[-18 -16  20  -5  14 -13  71  80  -9 -27  17   6 -14  -5 -25 -33  23  35
 -36  38 -30  23   0 -32   7 -13 -15 -39  -1 -19  38 -20 -51 -30 -30 -50
  22  -2  18  42   9  35] | reg
[ -7  -1   3  -2  22 -30  -8 -47  -5  30  13 -21 -11  24  -6   5 -24   5
  27 -34  11  25  11   1  28  39  23  20  19 -21  28  27   2  21  25  22
  19   8  -4   3 -17 -52] | Pav
[  5 -16   7   8  10  15  -2  49 -10 -25  27   8  16 -64   8  -2 -15 -29
  -2  36   5 -10   2  17  -1 -53   9  -5  20   6 -28 -37  21  -4 -39 -24
  11  10 -44  -9 -12  12] | Ner
[ -5 -16   2  -2   6 -39  14 -23   1 -14  11 -25  45  -8   3  14  -5  -5
   2   7 -14   8  41 -15  39  62  11   0 -24 -32  17  21 -27  -1  30  12
 -11  24   2 -49   2 -36] | simok
[-25  -8  11  -2   3 -10   1 -39  11  11  19 -25  18  42   9  25  -7  -1
   2 -52  -9  14   2  11  54  45  41 -10 -28 -19  38  20   9  21  39   5
   6  18 -17   0  -2 -52] | Tupef
[  5 -31   6   6  -1 -40   3 -26  12   1   4 -25  57  -2 -22  14 -26 -10
  17  18 -17  12  12  12  45  46  41  -5 -23   0  26  20 -13  52  38 -22
  10   5   7 -13  -6 -65] | Dok
[ -5  -2   5   7   2   8  36  62  -6 -37  32  28 -13  59 -35 -36  42  13
 -23  15 -25  -4  -5 -31   6 -41 -25 -26   2  -8  38  -4 -24  -9 -27 -50
   8  -9  -7  56  25  39] | reg
[-30  -1  -8  11  27  -1  73  -9  -2 -59  25   1  23   9 -21  25 -26   7
  26  33  25  49  -6   7  -3  16  28  29  14 -40  31  29 -37  22  41 -32
   0 -25 -22   1  22  20] | Momum
[ -7 -18  21   1   5 -32  -9 -42  11 -28  -2 -14  25   0   8  12 -16  -9
  18  10  -6   5   9  -3  50  61  20  27 -36  -1  22   3 -35  38  34   1
  -9  13   5 -12  14 -52] | Momum
[-23 -13  41 -13  17  10  28  61   3 -53  19  20  34  35 -24 -32  29  28
 -29  13 -27  15   2 -65  22  13  -8 -64 -41 -16  62  -8 -58 -34  26 -34
  10  13  -6  43  16  26] | reg
[ 54 -24  -9  28  -6   8 -18  17 -17 -61  38  50 -14 -25 -13 -35 -67  25
   4 -19  -6  39  20  -6   7 -45  37   5   9  26  -7  19 -13  43  45 -29
  21  -2  -4 -44   9  13] | Dok
[ 14 -23  15  30  -3   6  31  24  -6  35  12  20 -12 -32  -8 -10  19 -20
   7  24   6 -17   7  28   9 -73 -10 -29  28   0 -16 -27  28 -20 -65 -44
  11   2  -3  -3  -4  15] | Tupef
[ -6  -3  37   2  24  20  30  22   7  14   4 -10 -18 -33   5   6 -16   2
 -21   2 -25 -19 -12   9 -17 -57  -6 -28  -3  -8 -16 -20  42 -25 -49 -17
  25  -5  -2  -8 -23 -11] | Ner
[ 32   1 -22   2 -13  31 -37  11   7 -28  48  21 -33   0  14 -27 -52  20
  -7 -54 -10  12  14  14  27 -72  37  37  20  19  13  28   9  24   5 -31
  35 -10 -26 -35  -1 -10] | Ner
[ -7 -14   4   3  -7 -27  -5 -17  11 -20   6 -24   0  -1  -4  23 -17 -23
  24  17   2  -3   3  10  48  39  25  19 -22   2  22   7  -5  36  25  16
   1   7  -3   4   4 -33] | Kel
[  2 -19   8   2   0 -18  -2 -44  10  15  24 -12  40   7 -33  11 -34 -30
  21  12 -11  37   3   4  39  69  20 -13 -27 -21  15  23   9  27  21  13
  16  18  12 -17  10 -28] | Dok
[-50 -11 -17  32  15 -38  49 -12  -4 -41   6 -15  11 -16 -31  22 -24  23
  -3  35  28  39 -18  11  -6  27  21  23   6 -21  49  27 -27  30  70 -33
   3 -25  -9  27  -2  15] | Pav
[  3 -15   4  21   8  -3  33  20  25  18  26  -2  22 -51   7  25  -7 -32
   2  27   2   2  16  42  11 -47   7 -38  13 -15  -4 -24  22 -14 -47 -40
  23   6 -21 -32 -13  -1] | Tupef
[ 52   7   5  20   5  12 -24  21  -3 -53  52  41 -31   6  15 -39 -53  28
   4 -31  10  30  15   1  15 -39  57 -18   9  10   8  19  -6  42  31 -36
  38 -30 -20 -43   9  12] | Pav
[ 15 -42 -25  26  11 -34 -16 -19 -35  -7   6   8 -45  -7 -26  10 -19  -1
 -32 -13 -22 -16 -18 -39   8  26 -47  11 -39 -21  32 -15   2 -14  29   2
 -53  14   6 -23  20   1] | reg
[-37  -1 -23  32  -2 -58 108   2  -7 -78   2   7  24  -4 -24  25  -6  25
   1  51   3  37 -11  -3  -9  19  21  34  22 -11  15  45 -43  33  46 -31
  -7 -20   2  12  10  33] | Kel
[ -8  -6  26   5  16 -15  46  52  -9 -24  45   3   7  32  -6 -32  19  14
  -9  44   9  22  -8 -21 -22 -30   8 -31  -3 -14  43  -2 -23  -8  -8 -35
  18  -2   2  12  23  32] | Pav
[-39  -4 -28  18  19 -26  85  -6  13 -63  -7   1   8   5   2  35 -17   3
   8  16   4  40 -23  -6   6  11  22  30 -33  -5  40  53 -35 -12  72 -13
   2 -13   9  -9  -7  17] | Kel
[ 10   8   4  -9  16  -3  29  16   1  -3  13 -16   2 -33   8 -11 -21 -17
  22  34  -4  -6  33  44  -7 -36   2 -57  20  11 -18  -4  36  -8 -48 -17
  37  -8   5 -22 -21   6] | Dok
[-17 -11 -49   1   5 -27   3 -28 -57  66 -17  -5 -64  12  -6  24 -17  -7
   1  -6 -16 -17 -29 -23  10 -29 -28   7 -35  18  31 -12  10 -31  -1  15
 -68  -2   4  -5  -2  -5] | Ner
[-15   3   9   2  24  -1  63   8   7   2 -17 -11 -20 -55  25   4  14 -19
  -8  35  -6  -9   8  25 -27 -44  -4 -28  -2   7 -30  -9  24 -37 -45 -24
  41 -21   4 -18 -11  11] | Momum
[ -6 -26  -4   0  -1  -2  29  57 -23 -35  24   5  -8  28 -41 -26  14  15
  -4  37 -18   3 -14 -29 -21 -38   8 -51   4   5  46  -3 -13   2 -15 -34
   8 -14  22  46  27  23] | Dok
[ -3   3 -36  -2   1 -15  -3 -23 -37  36 -16 -16 -77   9  -7  31   5 -13
 -21 -37 -14 -26 -40 -38 -14 -14 -22  13 -35  26  -2  -3   8 -36 -12  46
 -45   1  20  -6  14 -13] | Momum
[  5  -7 -37   8  -7 -31   3 -32 -32  30   3  10 -45  18  15  27   0   3
  19   0 -18 -13 -18 -20  28  -4  -5  -7 -22   6  29  -1 -14 -24 -33  29
 -42  -1  14 -16   8 -12] | Momum
[  9  22  -2  10   4 -16  32  18  26   7 -22  -4   0 -53  28  -7   1 -29
  13  34   9 -23  31  49 -22 -26 -21 -39  33  28 -43 -20  40   3 -48 -25
  38 -27  13   6 -12  36] | Kel
[-18  -9  37  -7   9  22  50  86 -11 -56  35  16 -10  39 -18 -44  43   0
 -30  30   2  12 -10 -28 -13 -29 -23 -40   3 -16  25   0 -44 -34 -25 -62
  12  -9  13  36  30  38] | Tupef
[-47  13 -18   7   2 -24  91   1 -14 -49  19  -5  14   1 -14  17  -2  47
 -12  22  13  36 -12   3 -18   6  30  42  13 -40  40  40 -36   3  39 -50
 -12 -21 -10  -4   5  34] | simok
[ 48 -17   5  21  -8  18 -33  44 -11 -47  34  41 -12 -23  14 -23 -23  51
   3 -49   2  26  20 -20  31 -56  41 -11  23  24 -10  12 -27  21   9 -37
  29 -15 -15 -40 -10   0] | simok
[ -3  -4  29   2  -2   6  47  92 -25 -39  33  32   4  49 -25 -27  27  10
 -12  -9  -4  23  -7 -21  19  -7   6 -53  19  -4  41 -12 -42 -15 -19 -64
  10 -10  -9  38  16  32] | Tupef
[ 39 -12   2  -3 -11   7  -1  27 -17 -46  32  12 -35 -40  -6 -24 -21  65
 -25 -32   0  14  39  -4  10 -45  38 -14  37  29  24   0 -13  35   9 -28
  35 -17 -18 -16   8   9] | simok
[-40  -1 -24   7  13 -13  88   2 -20 -29   8  -9  -1  -4 -22  29  -2  25
  -3  13  36  40 -28   0 -24  25  44  46  12 -52  40  15 -28  24  44 -52
  -8 -36 -16  25  22  31] | simok
[ -1  24   1  16  17 -25  13  10  16  17  12 -33   4 -63  28  -7   4 -15
   8  22  17  -6  39  48  -5 -34   6 -42  20   5 -26   1  42 -32 -31  -7
  48 -12 -21 -34 -36   7] | Pav
[-46  21 -42  -8   9 -20  59  12 -15  -6 -24 -37  -6 -28 -18  33   3  -6
  13  36  25   9 -32  11   6   9  54  39 -13   2  33  26 -44 -24  23 -23
   3 -35  -4  32  -2   3] | Momum
[-62  -7 -19  14  17 -15  88 -10  -7 -60   1   2   1  -9  -8  26 -17  16
  25  36  14  58 -14  -3   0   6  47  33 -18 -41  40  31 -71 -25  37 -17
  20  -3   7  21  -3  20] | Momum
[ -4 -23  34 -18  -3   5  -6 -53  15  25  18  -9  17  19 -23  12   1 -24
  32  12   3  -2   3   9  38  42  20  19 -13 -27  32   0  -7  22  15   5
  -7   5   0  -9  12 -61] | Momum
[ 78 -21 -14  18 -12  33 -17  37  -9 -37  37  44 -47 -15  -4 -22 -11  46
   5 -44  15  13   5   9  25 -57  64   5  28  17  -2  -9 -21  39  11 -20
  33 -30 -25  -5  -3   1] | reg
[  3 -10 -37   2   2 -32  36  -7 -47  10 -22   4 -43 -10 -21  30   9  13
  -9 -15 -20 -32 -20 -33   4   5  -6 -24  -4  15  21  -7   9 -22  -6  18
 -59 -14  23  -8   5   4] | simok
[ 15 -16   9   7   8 -29  -4 -17  12 -13  24 -18  21   1 -22  25  -6 -23
  22   8   2  28  -8  11  48  55  31  18 -26 -12  30   9 -16  18  34   6
  -7  13  -9 -24   8 -47] | Tupef
[ 62  -8   5   6 -44  13 -20  19 -30 -32  30  59 -26  -8 -14 -14 -31  44
 -10 -33   0   6 -31 -26   1 -55  66  19  23  43 -17  -2  -9  42  -6 -12
   6 -12 -20 -38  11   6] | Ner
[-50  -1  -3  33   3 -26  87  13  -5 -46 -22  17  25 -13 -40  24 -23  14
   5  35  21  38  -2  -5 -21   3  19  21  11 -14   3  18 -38  44  58 -44
  -3 -27 -11  31   3  19] | Dok
[-73   5  -4  10  11  -8  94  -1 -16 -24  -4  17 -27  28   6  20 -10  19
 -20  10  40  31 -36   6 -25   6  29  40  14 -12  27  28 -12  39  58 -15
  12 -30 -16  41  -2  16] | Pav
[-54  19 -31   4   8 -26  97  13 -17 -25 -22 -11   1   5 -20  17  -7  16
  15  39   8  21  24   6  16   5  35  27   2 -21  34  32 -45   9  37 -32
  -2 -29  -3  23   4  21] | simok
[-66  34 -36  -8  -4 -37  67 -10  -8 -60 -10 -13 -38  18   0  10 -12  25
   9   2  14  39 -26  -2 -25   4  36  44  -6   4  22  46 -14  16  37  -7
  11 -23   9  24   9  21] | Dok
[ 38 -19  29  31   4  -8  -1   7   9 -87  47  33 -28 -31   0 -36 -22  37
 -16 -30  19  21  16 -20  -8 -36  18  -8  18  10  -4   2  -7  36  35 -17
  17  -7   0 -40  22  10] | Pav
[-56  18 -28  -9  13 -26  83  17 -11 -57  -9   3   6 -21  -5   8  -7  12
  12  42  30  45  -7  -9 -13  18  34  39  16  -3  35  25 -57   1  42 -27
   7 -25  -9  23  24  36] | Momum
[-16  -2  25  -8   3 -14  64  91 -24 -26  17  -6 -19  26 -50 -35  43   1
 -17  33 -11   8   8 -38 -11 -44   6 -35  15  -7  29 -12 -38 -23 -33 -57
  14  -6   4  39  36  21] | Tupef
[ 49   3  14   9 -20  10   3  41 -19 -79  13  43 -30 -32  -5 -11 -36  47
 -29 -36   0   9   5 -10   2 -48  36  22  33  57 -21  20 -38  27  13 -36
  31 -25 -26 -48  -6   3] | Momum
[ 58   0  -5  20 -11  11 -20  40 -22 -37  51  25 -11 -14  -6 -21 -33  45
 -17 -43   3  -9  17   6  31 -49  43 -23  26  33  26  18  -3  31   6 -39
  22 -22 -13 -30   4   4] | simok
[-63  12 -28 -25  11   2  44  -3 -16 -53   5  -3   4   2  16  16 -14  28
  -1   6  21  48  -7 -23  14  12  34  14   7   7  30  34 -53  12  47 -25
   4 -22 -41  22  15  25] | Momum
[-55  11 -23   9  26  -7 114   1 -21 -30  15   2   9  12 -14  18 -29  12
   1   0  20  44  -5  -8   2   3  45  37  14 -58  36  35 -37   6  40 -34
   2 -16 -26  26  14  20] | Ner
[-33 -19  16  -2  22  15  32  84 -18 -74  34   0 -11  52 -12 -37  25  12
 -17   4 -18  19 -35 -45  -9 -30 -20 -19 -27  -9  53   2 -32 -48  -2 -39
   3   1  17  40  19  34] | Ner
[ 60  -6  -4  20  -2  15 -29  35   0 -52  53  22 -10 -31  -7 -29 -19  49
  -8 -41 -14  35  27 -24  19 -62  33 -10  17  22 -13  31 -17   1  14 -17
  29  -5  -8 -58   2   9] | simok
[-15 -30  -8   1   7 -26  15 -28   3 -18  10 -13  29  18 -11  25 -28 -30
  29  -3 -15  30   3  13  61  46  28   7 -28 -14  33  13 -12   8  30 -14
  -8  29  -4 -31  -2 -27] | Tupef
[-52  11 -22   4  -2 -28 101 -14 -19 -10 -13 -21 -12 -21 -12  29  -2  33
  -2  29  15  26 -25  -4 -12 -14  48  14  -5 -21  14  30 -35  -8  33 -46
 -11 -30  -5  18  -6  34] | Kel
[ 40 -13   1  -9 -21  36  -5  34  -3 -37  45  26 -36 -18  -4 -36 -20  28
 -29 -64  11  22  22 -13  -1 -36  41 -20  35  14 -15   2  -6  36  25 -24
  29 -37 -12 -28  23  -3] | Ner
[-50  14  -5  -9   0 -12  88  -7 -24 -30   3  -2 -23  -8 -19  24  -9  32
   0  28  36  37 -28  -5 -11  -1  49  64   6 -16  51  27 -55   1  29 -20
  13 -17 -22  26  13  15] | Momum
[ -6 -10 -16   8   5   7 -16  25   2  14  21  -4   0 -43   9  10  15  -2
  12   4 -13 -22   8  22  18 -49  10 -38  38   0  13 -18  43 -24 -72 -12
  34   1 -20  24 -27   3] | simok
[-44  17 -39  -8  18 -42  88 -17  -3 -11  -2 -14  -9 -22  -9  14  -9  35
  13  24  20  56  -1  -2   4  11  43  17  -3 -28  43  22 -45  -6  33 -24
  16 -17  -5  14   5  28] | reg
[-25  -6 -24  -2   2 -15  -5 -22 -33  37  -1 -27 -36   2  -4  25 -12 -12
   3 -15 -12 -17 -13 -25  28  -7 -25  -7 -30   8  -2  16   1 -42   0  21
 -59   0  13 -42   0 -20] | Momum
[ -3  -1  19  12  14  -2  -6   8  22 -31  -3  -9  17 -60  27   6  -6  -7
   5  23   1 -28  29  30  13 -25 -33 -33  16  39 -13  -9  32 -12 -28   4
  21  -4 -12 -25 -15   1] | Momum
[ -3 -12 -26  22   8 -52  19 -26 -38  24   5 -13 -56 -22 -16  19  -5  14
 -29 -11 -19   1 -10 -27  23  18 -18  10 -45 -22  25  -4  -2 -26  21  10
 -43   7 -11 -28   4  -6] | reg
[-20 -18  44  -7  14   8  42  66  -4   9   4   1  13  45 -16 -22  34   0
 -26  19   5  11 -10 -38 -24 -44   2 -37  -9  -1  27  -9 -34  -2  -8 -62
  31  -2   6  36  26  -2] | Tupef
[  6  -3   6  -2  18   9 -13  25   7  -3   7  -4 -28 -53  -7   1  -8  -9
 -20  -6  -8 -19  -9  24 -15 -31 -10 -32  40  30  -3 -18  61 -16 -36  -3
  39 -10 -19   7 -34   5] | Pav
[ 64   1  -7  -3 -10   7  10  20  -5 -28  36  14 -48 -18 -11 -34 -10  64
  -7 -32 -11   0  10   0  19 -48  57 -17  35  10  -1   8  -6  23 -15 -23
  26 -30   5 -22   8   1] | reg
[-17  -4  10   0  41  -4  25  14  20 -40 -20 -16  36 -39  32  12   4 -36
  29  39   0 -22  18  26   4 -18   0 -27  -6  18 -15  -7  14 -23 -10 -15
  21  -8 -10 -20 -20 -14] | Momum
[ -6  -8 -15   4  11  18  70  93 -15 -53  41  15  11  25 -40 -25  23   6
 -34  21 -15   6  -8 -21  -2 -26  19 -25   2 -19  31   3 -42 -22   9 -33
  11  -4   1  45  18  41] | reg
[  9 -15  -9  18  21 -50   0 -23 -25   7  13 -29 -52 -19 -15  19 -20  23
  -2 -10  -8   2   4 -33  11  25 -33 -25 -13 -13  34  -4  -2 -31   9  61
 -47  14  25 -27   2 -13] | Pav
[ 46 -18   8  23  -9  17 -32  37 -10 -28  50  41 -55 -25 -25 -17 -43  24
 -23 -36 -13  30 -28 -23  -8 -64  47   9  29  12 -19   2  15  25  -7 -22
  38  -9 -18 -34  -3   4] | Pav
[-61   9 -23 -10 -10 -22  98 -11  -9 -15   0  -7  -6  30 -18  23 -33  33
  14  47   8  50 -15  -5  -9 -16  22  32  -9  -7  46  42 -25  18  27  -8
  -8  -7   6  -4  17  36] | Dok
[-17 -33 -33  31  13 -42   7  -4 -38  15   6  12 -47   1 -23  27 -24 -13
  -2  -2 -12   3 -43 -25  -3   1  -6 -13 -21  -8  38 -22  15  -8  14   3
 -44   1  11   0   2   6] | Pav
[-39   4   0  20  18 -29 106  -2 -14 -52 -22 -18 -22   7 -16  28   0  28
  14  43  29  39 -21  -7 -20  17  12  38  -5 -20  11  41 -41   6  47  -3
   2 -29  11  26   4  31] | Kel
